Below are the code and all the weights of a small trained network. Each question names an input and a target symbol and asks about switching units off, where a switched-off unit gives its printed mean instead of its output.

import numpy as np


def w(rows, s, z=0):
    codes = np.array(rows[::2]) - 128.0
    scale = np.full(codes.shape[1], s)
    scale[-1] = z or s
    return codes * scale


def norm(h):
    return h / np.sqrt((h * h).mean(-1, keepdims=True) + 1e-5)


def f(y):
    return np.maximum(y, 0)


def softmax(a):
    e = np.exp(a - a.max(-1, keepdims=True))
    return e / e.sum(-1, keepdims=True)


def log_softmax(a):
    a = a - a.max(-1, keepdims=True)
    return a - np.log(np.exp(a).sum(-1, keepdims=True))


def net(x, mask):
    ids = ['αβδεζλμξστφψω'.index(c) for c in x.split()]
    T = len(ids)
    res = E[ids] + P[:T]
    r = norm(res)
    for j in range(2):
        rows = slice(3 * j, 3 * j + 3)
        q, k, v = (r @ M[0][rows].T for M in (Q, K, V))
        z = softmax(np.where(np.tri(T) > 0, q @ k.T / 3**0.5, -1e9)) @ v
        o = O[0][rows]
        res = res + np.where(mask[j], z, o[:, -1]) @ o[:, :-1]
    y = f(norm(res) @ A[0][:, :-1].T + A[0][:, -1])
    res = res + np.where(mask[2:14], y, B[0][:, -1]) @ B[0][:, :-1]
    return log_softmax(norm(res)[-1] @ U[:, :-1].T + U[:, -1])


Q, K, V, O, A, B = {}, {}, {}, {}, {}, {}
E = w([
[51,121,127],'α',
[104,189,174],'β',
[69,114,131],'δ',
[63,252,122],'ε',
[78,132,34],'ζ',
[125,162,146],'λ',
[122,133,76],'μ',
[116,139,14],'ξ',
[149,141,79],'σ',
[146,149,90],'τ',
[66,102,89],'φ',
[108,113,28],'ψ',
[110,119,94],'ω',
],0.0043)
P = w([
[133,155,136],'0',
[31,122,120],'1',
[150,109,126],'2',
[40,118,99],'3',
[147,209,243],'4',
[143,76,134],'5',
[82,105,66],'6',
[244,113,169],'7',
[137,176,134],'8',
[96,74,106],'9',
[50,118,119],'10',
],0.011)
Q[0] = w([
[134,164,154],'H0',
[175,124,165],'H0',
[188,135,134],'H0',
[160,87,133],'H1',
[92,177,117],'H1',
[250,123,185],'H1',
],0.022)
K[0] = w([
[168,106,129],'H0',
[126,70,137],'H0',
[112,79,160],'H0',
[105,87,144],'H1',
[159,178,111],'H1',
[175,2,132],'H1',
],0.022)
V[0] = w([
[22,83,65],'H0',
[134,136,10],'H0',
[3,68,160],'H0',
[50,135,179],'H1',
[38,149,106],'H1',
[165,111,198],'H1',
],0.015)
O[0] = w([
[144,32,174,189],'H0',
[186,23,67,248],'H0',
[99,99,245,87],'H0',
[145,131,218,147],'H1',
[213,168,173,252],'H1',
[56,90,147,3],'H1',
],0.012,0.0049)
A[0] = w([
[156,102,142,160],'N0',
[100,47,159,121],'N1',
[71,190,165,252],'N2',
[187,146,152,159],'N3',
[30,102,53,106],'N4',
[74,170,219,104],'N5',
[5,35,113,127],'N6',
[78,106,115,104],'N7',
[116,173,68,114],'N8',
[252,181,158,149],'N9',
[160,60,62,155],'N10',
[112,133,134,97],'N11',
],0.013,0.0032)
B[0] = w([
[91,123,100,179],'N0',
[175,195,137,176],'N1',
[14,87,79,168],'N2',
[96,113,153,194],'N3',
[161,178,234,167],'N4',
[60,70,15,162],'N5',
[210,200,171,165],'N6',
[160,142,157,137],'N7',
[174,160,226,186],'N8',
[190,153,251,254],'N9',
[52,83,42,229],'N10',
[132,147,122,130],'N11',
],0.022,0.0085)
U = w([
[70,75,190,108],'α',
[47,155,107,236],'β',
[56,87,165,113],'δ',
[113,165,165,28],'ε',
[178,9,107,78],'ζ',
[56,235,156,250],'λ',
[201,166,49,65],'μ',
[149,90,85,172],'ξ',
[138,202,74,56],'σ',
[146,229,79,81],'τ',
[170,105,215,139],'φ',
[134,50,65,180],'ψ',
[201,172,136,83],'ω',
],0.011,0.0024)

Each question gives the input, a string of symbols that net reads in full, and the target symbol t.
The units are the heads (3 rows each of Q, K, V and O) and the neurons (one row each of A and B). Each row of codes is followed by its name. A weight is (code - 128) times the scale printed after its matrix; where a second scale follows, it is the last column's (O, A, B and U).
mask holds one flag per unit, heads first, then neurons. A switched-off unit (its flag False) gives its mean, the last column of its rows in O or B, instead of its output. The means were averaged over made-up inputs and are rounded, as every weight is.
A unit's drop is (log p(t) with every unit on - log p(t) with that unit switched off) / (log p(t) with every unit on - log p(t) with every unit switched off).
The circuit of an input: a set's keep is (log p(t) with only the set's units on - log p(t) with every unit switched off) / (log p(t) with every unit on - log p(t) with every unit switched off). Starting from the 12 units with the biggest drops (on a tie, the unit counted first), units are removed one at a time, each time the one whose removal leaves the highest keep (on an exact tie, the one counted first), for as long as the keep stays at least 0.8.
units of the circuit, in order: the units of the circuit, biggest drop first
most important unit: the unit with the biggest drop
k most important neurons: the k neurons with the biggest drops, biggest first
heads that matter: for each layer, one digit per head in row order, 1 if its drop is at least 0.15 and else 0, layers parted by /
input λ α μ φ τ β φ φ σ, target λ: 2 most important neurons	(N2; N9)
input ξ μ ψ β δ ψ τ φ, target ψ: most important unit	H1
input β ε ζ β τ, target ζ: units of the circuit, in order	(H0; H1)
input ω τ ψ φ β ζ α σ, target ζ: heads that matter	01
input ψ ζ μ ζ β α μ, target ψ: heads that matter	00
input δ ε μ φ ε τ ψ β ζ ω ξ, target ζ: units of the circuit, in order	(H0; N10; H1)
input φ β λ φ ω ψ λ β, target ψ: heads that matter	01
input ζ φ ζ λ ω ω φ, target ζ: heads that matter	11
input τ μ σ φ α μ ζ ψ, target μ: 2 most important neurons	(N6; N9)
input ψ σ μ ζ φ φ δ, target ψ: heads that matter	00
input ψ ζ λ ψ μ, target λ: units of the circuit, in order	(H0; H1; N4)
input λ φ ζ α, target λ: heads that matter	10
input ψ μ ζ δ, target ψ: heads that matter	10
input ζ ψ σ δ λ λ φ β σ, target λ: heads that matter	11
input ζ λ φ ζ, target ζ: heads that matter	11
input λ δ ψ ξ μ λ μ φ λ α ε, target λ: units of the circuit, in order	(H0; N2)
input λ δ β λ ε ζ λ ω, target ζ: heads that matter	01
input ψ φ δ ξ φ ω φ ψ ζ ω, target ψ: units of the circuit, in order	(N10)
input ζ ψ τ ζ ζ μ ψ, target ζ: heads that matter	11
input ψ σ φ φ, target ψ: units of the circuit, in order	(H0)
input λ φ τ μ, target λ: heads that matter	10
input τ ζ λ β β, target λ: heads that matter	11
input β ξ ζ ψ α, target ζ: 3 most important neurons	(N10; N8; N4)
input ζ ζ ε β φ ψ σ, target ζ: 2 most important neurons	(N10; N9)
input ξ ξ ξ φ ξ ψ ζ ζ, target ψ: units of the circuit, in order	(H1; N9)
